The symbols move the points like this.
q561 ^ q294
q561 * q676
q811 ^ q804
q811 * q308
q95 ^ q96
q95 * q239
q283 ^ q43
q283 * q434
q521 ^ q239
q521 * q96
q423 ^ q728
q423 * q713
q987 ^ q855
q987 * q338
q709 ^ q530
q709 * q413
q679 ^ q412
q679 * q863
q117 ^ q423
q117 * q566
q676 ^ q895
q676 * q561
q332 ^ q454
q332 * q490
q494 ^ q713
q494 * q728
q338 ^ q692
q338 * q987
q779 ^ q381
q779 * q256
q692 ^ q679
q692 * q54
q895 ^ q606
q895 * q922
q412 ^ q332
q412 * q109
q863 ^ q54
q863 * q679
q170 ^ q413
q170 * q530
q239 ^ q545
q239 * q95
q294 ^ q781
q294 * q307
q299 ^ q574
q299 * q770
q256 ^ q170
q256 * q779
q713 ^ q566
q713 * q423
q770 ^ q811
q770 * q299
q566 ^ q283
q566 * q117
q43 ^ q490
q43 * q454
q307 ^ q676
q307 * q294
q381 ^ q922
q381 * q606
q545 ^ q709
q545 * q711
q804 ^ q307
q804 * q781
q109 ^ q863
q109 * q412
q413 ^ q711
q413 * q709
q574 ^ q338
q574 * q855
q781 ^ q308
q781 * q804
q922 ^ q561
q922 * q895
q386 ^ q494
q386 * q675
q490 ^ q109
q490 * q332
q606 ^ q256
q606 * q381
q530 ^ q779
q530 * q170
q454 ^ q434
q454 * q43
q728 ^ q675
q728 * q494
q434 ^ q117
q434 * q283
q96 ^ q386
q96 * q521
q855 ^ q770
q855 * q574
q54 ^ q987
q54 * q692
q675 ^ q521
q675 * q386
q308 ^ q299
q308 * q811
q711 ^ q95
q711 * q545

The rows follow the links: the fewer symbols apart two points are, the more alike their rows tend to be.

Each row is also shifted at random along 2 hidden directions that mean nothing.

Some points, each with a row of numbers:
q117: [ -11,   26,   23,   -7,  -40,  -87, -107,   46,   23,    2,  -71,   21,    3,   54,  -58,   33,   23,  -17,   54,  -34,  -36,    2,  -47,  -23]
q283: [ -96,   10,   34,   71,  -44,  -24,   40,   73,  -20,   27,  -44,   21,  -26,  -41,  -30,   -9,    8,  -30,   35,  -25,  -61,  -13,  -35,   33]
q43: [ -16,  -17,   21,   14,  -47,  -23,   30,  -25,  -11,   -4,  -26,   56,  -46,  -38,  -11,  -11,    6,   -9,   29,  -22,  -65,  -54,  -20,   -9]
q855: [  96,  -11,  -36,  -64,   41,   26, -108,  -48,   12,   -9,   36,  -44,   39,   82,    5,   30,   -9,   19,  -33,   12,   58,   33,   40,  -20]
q494: [  28,  -33,  -22,   35,   21,   13,  -26,   11,  -44,   47,    9,  -59,    2,   27,   -4,    2,  -32,  -21,   -5,  -14,   -5,   46,    9,   57]
q294: [  71,  -29,   -1,  -45,  -25,  -71,  -10,  -61,    5,   -6,  -52,   41,  -39,    4,   -9,  -29,   -3,  -17,   42,  -32,  -38,  -26,  -24,  -40]
q922: [  27,  -25,   37,   21,  -24,  -56,   13,    2,  -14,   -5,  -28,   -9,  -30,  -12,   19,    3,  -32,   -8,   40,  -31,  -55,   16,  -42,   49]
q338: [  -2,   13,  -32,  -24,   24,   67,  -64,  -10,    5,    1,   48,  -14,   37,   39,  -13,   28,   19,   16,  -51,   27,   55,   -7,   53,  -32]
q675: [ -25,   32,  -31,  -45,    6,   -2,   -5,   -5,   26,    7,  -27,   42,   15,   10,  -35,  -29,   46,   -5,   -4,   22,   30,  -27,   11,  -81]
q332: [  63,  -49,   25,   19,   -9,   -8,  -42,  -17,  -27,  -13,   22,  -36,  -20,   14,   23,   44,  -46,    5,   10,  -31,  -36,   20,   -8,   71]
q96: [  24,   14,  -26,  -20,   46,   22,  -73,   20,    7,    9,   29,  -61,   51,   62,   -4,   31,   -7,    8,  -28,   16,   55,   56,   23,    8]
q299: [ -81,   57,  -21,  -16,   17,   18,    7,   38,   29,   16,  -17,   35,   31,    3,  -39,  -20,   57,    0,  -12,   33,   45,  -15,   18,  -71]
q863: [  42,   -3,    3,  -64,    3,    6,   65,  -80,   37,  -55,   13,   56,  -13,  -36,   42,  -28,   11,   35,  -10,   22,   22,  -40,   12,  -61]
q413: [ -32,   58,   16,  -47,   11,    0,  -18,   14,   58,  -45,    6,   30,   34,    8,    2,   17,   39,   32,  -15,   30,   49,  -12,    2,  -57]
q692: [   1,   -7,  -15,   10,   23,   79,   12,   -9,  -15,    0,   61,  -31,   17,   -5,   24,   19,  -11,   16,  -52,   24,   34,    5,   48,   18]
q709: [ -50,   15,    6,   40,   24,   68,   -4,   48,   -9,    1,   56,  -42,   32,    1,   13,   34,   -4,   13,  -41,   19,   32,   24,   27,   43]
q676: [ -59,  -18,   20,   77,  -30,  -14,   88,   35,  -39,   37,  -26,    9,  -44,  -59,   -6,  -30,  -15,  -34,   31,  -22,  -67,  -10,  -28,   52]
q811: [  24,  -11,  -26,   17,   24,   12,  -89,   35,  -27,   38,    9,  -73,   29,   60,  -20,   36,  -20,  -16,  -11,   -9,   13,   54,   12,   41]
q781: [  38,  -10,  -15,  -46,  -10,  -49,   23,  -51,   15,    0,  -52,   52,  -28,   -7,   -9,  -56,   16,  -12,   31,   -3,  -16,  -31,  -13,  -65]

Complete each set of four: the symbols that take the first to the second take the third to the fourth.
Answer with the point's name.
[   0,   12,  -34,  -51,   13,    7,   53,  -40,   16,    8,  -21,   48,   -1,  -21,   -8,  -59,   30,   -8,   -5,   26,   23,  -36,   17,  -76]
to [  -7,  -34,    1,   47,  -32,  -14,  -25,   18,  -46,   38,  -23,   -9,  -31,    2,  -29,    7,  -16,  -35,   26,  -35,  -64,   -6,  -13,   42]
as [  73,  -54,   23,   18,  -16,  -22,   -2,  -33,  -26,   -9,   11,  -30,  -35,   -8,   37,   18,  -55,    5,   22,  -34,  -51,   14,  -21,   71]
to q413

[  -3,   52,    2,  -61,   17,   -2,  -92,    7,   59,  -40,   16,   14,   48,   52,  -14,   41,   37,   36,  -25,   23,   62,   -2,   12,  -63]
to [  65,  -21,  -38,  -16,   41,   26,  -58,  -14,  -12,   20,   29,  -64,   30,   49,    9,   18,  -28,    4,  -28,    6,   39,   47,   26,   23]
as [ 137, -107,  -37,   -1,  -19,    4,  -19, -108,  -67,   33,    4,  -19,  -65,    5,    8,  -18,  -55,  -26,    4,  -40,  -69,  -25,   19,   39]
to q606

[  16,   -8,    7,   27,    0,   42,  -92,   17,  -16,   -4,   51,  -51,   18,   43,    2,   68,  -20,   19,  -30,  -13,    4,   23,   14,   55]
to [  27,  -21,   21,   23,   -4,   20,  -85,   14,  -22,   -9,   42,  -51,   12,   36,    8,   70,  -29,   10,  -17,  -19,   -8,   25,    8,   62]
as [  19,  -31,   39,   44,  -16,  -38,   54,    6,  -17,   -3,  -12,  -23,  -32,  -39,   36,   -6,  -41,   -8,   36,  -28,  -49,   20,  -38,   73]
to q922

[  46,    6,  -19,  -46,   50,   25,   45,  -45,   28,  -30,   31,  -15,   24,   -7,   47,  -22,   -2,   31,  -28,   37,   66,   20,   25,  -23]
to [ -10,   26,   21,  -46,  -28,  -18,  -27,  -21,   42,  -47,   -9,   66,   -2,   -1,  -11,   14,   37,   20,    4,    2,   -5,  -53,   -8,  -62]
as [  85,  -32,  -18,  -59,  -20,  -64,  -12,  -87,    5,   -8,  -51,   49,  -40,   11,   -8,  -36,    5,  -13,   33,  -20,  -29,  -39,  -14,  -57]
to q454

[ -58,   63,   23,  -31,   -2,  -10,   -7,   29,   57,  -47,   -5,   45,   28,   -2,   -6,   15,   46,   26,   -3,   22,   41,  -22,  -11,  -59]
to [ -56,   28,   38,    1,  -48,  -29,  -21,   22,   26,  -24,  -29,   67,  -10,  -11,  -29,   15,   37,    1,   25,  -10,  -28,  -53,  -25,  -38]
as [   6,   16,  -19,  -15,   55,   27,   90,  -10,   17,  -14,   31,  -31,   27,  -24,   53,  -31,  -12,   25,  -30,   41,   64,   42,   18,   -1]
to q413

[  11,  -43,   14,   20,  -42,  -19,   52,  -45,  -26,    5,  -21,   44,  -60,  -50,   -2,  -25,  -13,  -19,   28,  -26,  -74,  -54,  -15,    9]
to [ -43,   13,   12,   47,   13,   54,  -23,   56,  -11,    2,   53,  -49,   29,    8,   10,   51,  -11,   11,  -33,   10,   20,   32,   20,   55]
as [   5,  -10,   33,   42,  -12,    2,  -67,   39,  -17,   -8,   24,  -51,    8,   26,    7,   63,  -32,   10,   -4,  -24,  -18,   34,  -13,   72]
to q566

[ -25,   22,  -33,  -21,   26,   61,  -15,   -6,   10,    8,   29,    3,   31,   14,  -11,    2,   24,   11,  -46,   33,   52,  -13,   47,  -40]
to [ -51,   46,  -30,  -22,   22,   43,  -47,   31,   24,    9,   16,   15,   43,   29,  -36,   10,   47,    9,  -35,   36,   54,  -14,   37,  -55]
as [  40,   -8,    9,  -56,   -8,    1,   60,  -83,   34,  -55,    9,   64,  -22,  -39,   36,  -28,   12,   28,   -6,   17,   13,  -54,    5,  -61]
to q109

[  19,  -11,  -41,  -24,   32,   73,   66,  -56,   -4,    3,   43,    7,    3,  -26,   27,  -37,    6,   14,  -49,   37,   47,  -24,   54,  -33]
to [ -26,   12,  -21,   10,   31,   80,   23,    4,   -4,    5,   55,  -22,   24,  -11,   17,    4,    1,   15,  -53,   31,   43,    3,   41,    2]
as [-114,   72,   -2,    1,    6,  -22,   46,   73,   36,   14,  -51,   42,   24,  -13,  -47,  -39,   57,  -12,   20,   23,   27,   -5,  -19,  -65]
to q299

[  68,  -39,   -3,  -29,  -17,  -61,   77,  -83,   -5,   -8,  -50,   42,  -54,  -36,   20,  -64,  -17,  -15,   41,  -21,  -42,  -28,  -25,  -23]
to [ -24,   21,   28,  -25,  -37,  -23,   -6,  -10,   31,  -38,  -19,   70,  -12,  -15,  -13,    6,   37,    8,   14,   -2,  -19,  -55,  -17,  -51]
as [  47,  -32,   26,    4,  -33,  -67,   -9,  -19,   -6,   -7,  -37,    2,  -36,   -2,    5,   -5,  -28,  -12,   47,  -37,  -51,    2,  -42,   28]
to q863

[ -51,   51,  -31,  -23,   15,   43,  -75,   32,   24,    9,   14,   10,   48,   43,  -46,   20,   54,    4,  -34,   28,   57,  -12,   37,  -60]
to [  13,    7,  -19,  -50,   -3,  -37,   10,  -31,   20,    4,  -46,   50,  -10,    4,  -21,  -42,   32,  -12,   18,    8,    0,  -30,   -4,  -73]
as [ -43,   -8,   -1,   67,  -11,   -4,  -39,   75,  -39,   55,  -16,  -45,    2,   21,  -39,   20,  -13,  -33,   14,  -23,  -33,   34,  -13,   59]
to q770

[  40,  -10,  -34,  -35,   18,   71, -116,  -33,    2,   -2,   60,  -20,   31,   63,  -16,   54,    8,   18,  -55,   15,   44,  -13,   60,  -19]
to [  54,   13,  -15,  -72,   33,   14,  -30,  -47,   39,  -40,   27,    1,   31,   27,   23,    9,   13,   37,  -30,   28,   59,    3,   28,  -50]
as [  -6,  -10,  -19,   45,   53,   32,  114,   17,  -32,   36,   19,  -64,   10,  -38,   44,  -48,  -41,  -12,  -14,   19,   28,   63,    9,   64]
to q675

[  34,    2,  -41,  -70,    4,    0,  -46,  -54,   23,    0,  -17,   46,    3,   32,  -34,  -26,   37,   -4,  -10,   15,   23,  -42,   26,  -92]
to [  53,  -33,   16,   -5,  -30,  -70,   11,  -36,   -6,   -7,  -44,   16,  -40,   -7,    5,  -20,  -18,  -13,   49,  -34,  -52,   -4,  -42,    9]
as [ -73,   36,   35,   20,  -52,  -31,  -26,   47,   17,   -9,  -37,   63,  -11,  -10,  -44,   19,   37,   -3,   27,  -16,  -43,  -46,  -30,  -26]
to q713

[ -16,   31,  -36,  -43,   11,   17,  -21,  -16,   22,   11,  -11,   39,   19,   17,  -33,  -16,   45,   -3,  -15,   26,   39,  -25,   27,  -81]
to [  -9,    7,  -38,  -35,   29,   43,   72,  -42,    9,   10,   12,   26,    3,  -28,    5,  -52,   23,    3,  -29,   34,   34,  -27,   38,  -58]
as [  48,  -34,  -26,   16,   -9,   -3, -159,   15,  -35,   45,   -1,  -54,   13,   86,  -47,   57,  -20,  -27,    1,  -36,  -24,   31,    9,   36]
to q713

[  61,    1,  -30,  -49,   47,   26,    2,  -44,   17,  -20,   37,  -32,   27,   19,   39,   -7,  -11,   24,  -35,   28,   65,   29,   27,  -19]
to [  45,  -44,  -28,   26,   37,   26,   60,  -17,  -43,   38,   21,  -59,   -9,  -13,   34,  -31,  -49,  -16,  -11,    3,    6,   49,   12,   59]
as [ -16,   33,   21,  -46,  -14,  -14,  -15,  -15,   48,  -49,   -6,   57,    9,   -6,    0,   10,   40,   25,   -3,    9,   16,  -44,   -4,  -61]
to q987

[-116,   78,   41,    0,  -10,  -14,   47,   66,   55,  -39,  -19,   52,   23,  -35,   -8,   -4,   51,   20,    5,   26,   27,  -23,  -22,  -46]
to [ -20,  -17,   22,   22,  -53,  -28,   -8,   -3,  -20,    8,  -35,   41,  -38,  -17,  -26,    2,    6,  -24,   31,  -33,  -65,  -48,  -20,    6]
as [ -14,    2,   33,   19,  -27,  -76,   33,   26,    3,    2,  -55,   17,  -22,  -21,   -4,  -17,   -6,  -15,   55,  -25,  -44,    8,  -56,   22]
to q779

[  37,  -41,  -30,   29,   18,   19,   11,   -7,  -49,   47,   11,  -65,   -7,    9,   12,  -15,  -43,  -20,   -8,  -14,  -11,   43,   13,   58]
to [ -35,   30,  -10,   11,   14,   63, -132,   51,    0,    5,   51,  -36,   55,   64,  -31,   76,   21,   17,  -49,   13,   43,   17,   40,    1]
as [  22,   29,  -16,  -39,   44,   22,  -47,    7,   30,  -15,   28,  -36,   50,   44,    9,   18,    6,   22,  -33,   29,   73,   38,   20,  -20]
to q332

[ -33,   27,  -15,   34,   35,   14,  -67,   92,  -11,   37,   10,  -73,   55,   58,  -28,   38,   -3,   -7,  -11,    4,   34,   73,    3,   42]
to [ -57,   21,   30,   17,  -64,  -36,  -91,   45,    9,   -1,  -37,   48,  -10,   23,  -65,   40,   37,  -14,   32,  -33,  -55,  -46,  -27,  -18]
as [ -11,    6,   31,   19,  -26,  -78,   22,   29,    5,   -1,  -53,   14,  -21,  -17,  -10,  -15,   -4,  -15,   55,  -27,  -43,    5,  -55,   19]
to q574

